Each row is followed by its class. Each block has new classes.
[-0.31  0.49  0.43 -0.92  0.06  2.84  0.20  0.39  0.14 -0.52 -1.09  0.41
  0.03  0.12 -0.08  0.13 -0.08  0.32  4.12  0.13  0.75  0.12  0.28  0.02
 -0.45 -1.63  0.13  0.25  0.55 -0.81 -1.47 -0.89  0.15]
Numer
[-1.21 -0.17  1.17 -0.52  0.33  1.89 -0.20 -0.20 -0.30  0.61 -0.33  0.50
  0.08  0.05  0.06 -0.40  0.20  0.16  2.33  0.17  1.03  0.49  0.68  0.74
 -0.43 -1.70 -0.10  0.30 -0.37 -0.49 -0.67 -0.29 -0.06]
Numer
[-0.44  0.31  0.51 -0.30  0.02  2.46 -0.37  0.29  0.04  1.60 -0.73  0.38
 -0.38  0.48 -0.64  0.26  0.23  0.57  3.73  0.11  1.04 -0.30  0.12 -0.60
 -0.17 -2.80  0.83  0.31 -0.30 -1.24 -1.30 -0.28 -0.52]
Numer
[-1.24 -0.79  1.06  0.27  0.03  1.62 -0.14 -0.37 -0.34  1.04 -0.66  0.63
  0.25  0.01 -0.22  0.22  0.29  0.72  2.07  0.33  1.22  0.25  0.26 -1.09
 -0.77 -3.52  0.41  0.12 -0.33 -0.91 -0.57 -0.65 -0.39]
Numer
[-1.24 -0.37  1.01 -1.05 -0.43  1.66  0.35 -0.43 -0.84  0.26 -0.84  0.27
  0.57 -0.11 -0.62 -0.14 -0.14  0.37  3.14 -0.14  1.41 -2.07  0.51  0.17
 -0.27 -1.72  1.60 -0.11  0.23  0.02 -0.44 -0.74 -0.11]
Numer
[-0.94 -0.89  0.59 -0.44 -0.79 -2.30  1.56 -0.77  0.37 -1.03  1.25 -0.73
  0.30 -0.56 -0.66 -0.92 -0.43  0.07 -0.66 -0.07 -0.24  0.12  0.71  0.00
  0.17  2.77 -0.07 -1.00 -1.04  0.62  0.94  0.16  0.78]
Numer
[-0.64  0.46  0.96 -0.32  0.33  2.32 -0.37  0.14 -0.24  0.71 -0.67 -0.04
 -0.11  0.23  0.01  0.30  0.36 -0.15  3.35  0.17  1.16  0.47  0.07 -1.10
 -1.52 -3.59  0.62  1.07 -0.39 -1.03 -1.54 -0.88 -0.34]
Numer
[-0.49 -0.66  0.89  0.26  0.28  3.04 -1.22  0.18 -0.47  2.20 -0.78  0.12
  0.20  0.59  0.14  0.08  0.22 -0.07  1.80  0.83  1.52 -0.20 -0.26 -1.39
 -1.02 -6.20  0.45 -0.39 -0.04 -1.41 -1.44 -1.26 -1.04]
Numer
[ 0.26 -0.50  0.84 -0.08 -0.01  1.62 -0.48  0.01 -0.05  0.87 -0.85 -0.01
  0.10  0.13 -0.16  0.00 -0.21 -0.01  0.65  0.02  1.03  0.17 -0.17 -0.12
 -0.15 -2.83  0.13 -0.14  0.25 -0.88 -0.35 -0.03 -0.28]
Numer
[-0.98 -0.08  1.06 -0.51 -0.07  2.73 -0.55 -0.26  0.25  0.93 -0.99  0.52
 -0.13  0.16 -0.33 -0.37  0.17  0.40  2.30  0.28  1.64 -0.25  0.46 -0.05
 -0.47 -4.14  0.04  0.11  0.24 -1.31 -0.64 -0.70 -0.19]
Numer
[ 3.46  0.79 -2.43  1.30  0.04 -0.31 -2.09  1.52  0.43  0.27 -0.06  0.20
 -1.24  0.58  1.44  0.17  0.62 -0.83 -7.31 -0.14 -1.90 -1.21 -1.74  0.88
  0.59  3.01 -0.77  0.54  1.59  0.91  0.55  1.64 -1.60]
Ror
[-0.63 -0.35  0.99  0.18  0.33  2.08 -0.63  0.12 -0.02  0.88 -1.09 -0.29
 -0.12 -0.13  0.12  0.11  0.14  0.48  2.54 -0.38  0.93  0.17  0.41 -0.16
 -0.62 -3.14  0.41  0.36  0.04 -0.68 -0.71 -0.86  0.36]
Numer
[-0.89  0.94  0.52 -0.97  0.11  3.56 -0.24  0.67 -0.36  1.04 -1.44  0.51
 -0.31  0.22  0.15 -0.44  0.31 -0.35  4.44  0.21  1.34 -0.47  0.12  0.30
 -0.87 -2.71  0.58  0.41  0.54 -2.09 -1.56 -0.40  0.08]
Numer
[ 4.50  0.39 -3.34  2.63  0.84 -4.66 -3.78  1.19  0.40  0.36  1.53 -0.34
 -1.16  0.19  1.00  0.60  0.36 -1.34 -8.71  0.63 -2.17 -1.20 -3.06 -1.54
  1.09  2.02 -0.90 -0.20  0.88 -0.04  1.18  0.75 -1.58]
Ror
[-0.59 -0.01  0.82  0.14  0.27  1.26 -0.04 -0.24 -0.39  0.85 -1.07 -0.01
  0.49  0.23  0.08  0.14  0.13  0.07  2.51  0.38  1.84 -0.05 -0.02 -0.76
 -0.66 -4.22  0.28  1.38 -0.22 -0.70 -0.98 -1.13 -0.48]
Numer
[ 3.28  0.68 -3.22  2.55  0.63 -3.04 -2.99  1.34  0.29  0.70  0.40  0.17
 -0.98  1.46  1.71  0.16 -4.42 -1.23 -8.71  0.75 -2.54 -1.74 -2.82 -0.24
  1.01  1.77 -1.17  0.20  1.40  0.25  1.43  1.36 -1.44]
Ror
[ 4.20  1.61 -5.34  3.24 -0.01 -2.92 -2.90  1.25  0.13  0.87 -0.07  0.79
 -1.82  1.48  2.19  0.41  1.20 -1.49 -8.71  0.54 -2.88 -0.41 -2.91  1.80
  0.17  2.39 -1.35  0.65  2.19 -0.12  1.27  1.72 -0.42]
Ror
[ 0.30  0.20 -0.08 -0.29 -0.03  0.73 -0.44  0.47 -0.12 -0.10 -0.35  0.49
 -0.04  0.42 -0.29  0.15  0.11 -0.52  0.33  0.18 -0.05 -0.15 -0.37  0.32
 -0.37 -0.27  0.02  0.41  0.50 -0.38 -0.05 -0.25 -0.11]
Ror
[ 3.32 -0.39 -1.30  2.05  0.74 -1.37 -2.70  1.84  0.41  1.15  0.53 -0.58
 -0.78  0.50  1.28  0.59 -0.19 -0.89 -7.83  1.08 -1.08 -1.35 -2.42 -2.07
  0.53 -1.20 -0.65  0.22  0.34 -0.31  0.53  0.61 -1.44]
Ror
[-0.40  0.79  0.67 -1.13 -0.15  2.34  0.30  0.19 -0.15  0.52 -1.17  0.30
  0.29 -0.07 -0.06  0.25 -0.23 -0.43  4.32 -0.34  0.75 -0.29  0.49  0.54
 -1.26 -0.89  0.26  0.19 -0.22 -0.25 -1.01 -0.51 -0.29]
Numer
[ 1.92  1.21 -2.98  0.67  0.35 -2.56 -1.74  0.34  0.11  0.09 -0.22  0.30
 -0.68  0.17  1.61  0.09  0.30 -1.14 -5.70  0.32 -1.87 -0.34 -2.36  0.33
  0.17  1.49 -0.49  0.49  1.08 -0.36  0.63  0.76  0.04]
Ror
[-1.06 -1.01  1.85 -0.16  0.57  0.73  0.01 -0.86  0.10  0.94  0.28 -1.01
  0.00 -1.69 -0.36  2.19 -0.71  0.21  3.86  1.08  1.62 -0.33 -0.32 -3.45
  0.03 -5.76  0.98 -0.50 -1.64 -1.82 -0.99 -1.65 -0.53]
Numer
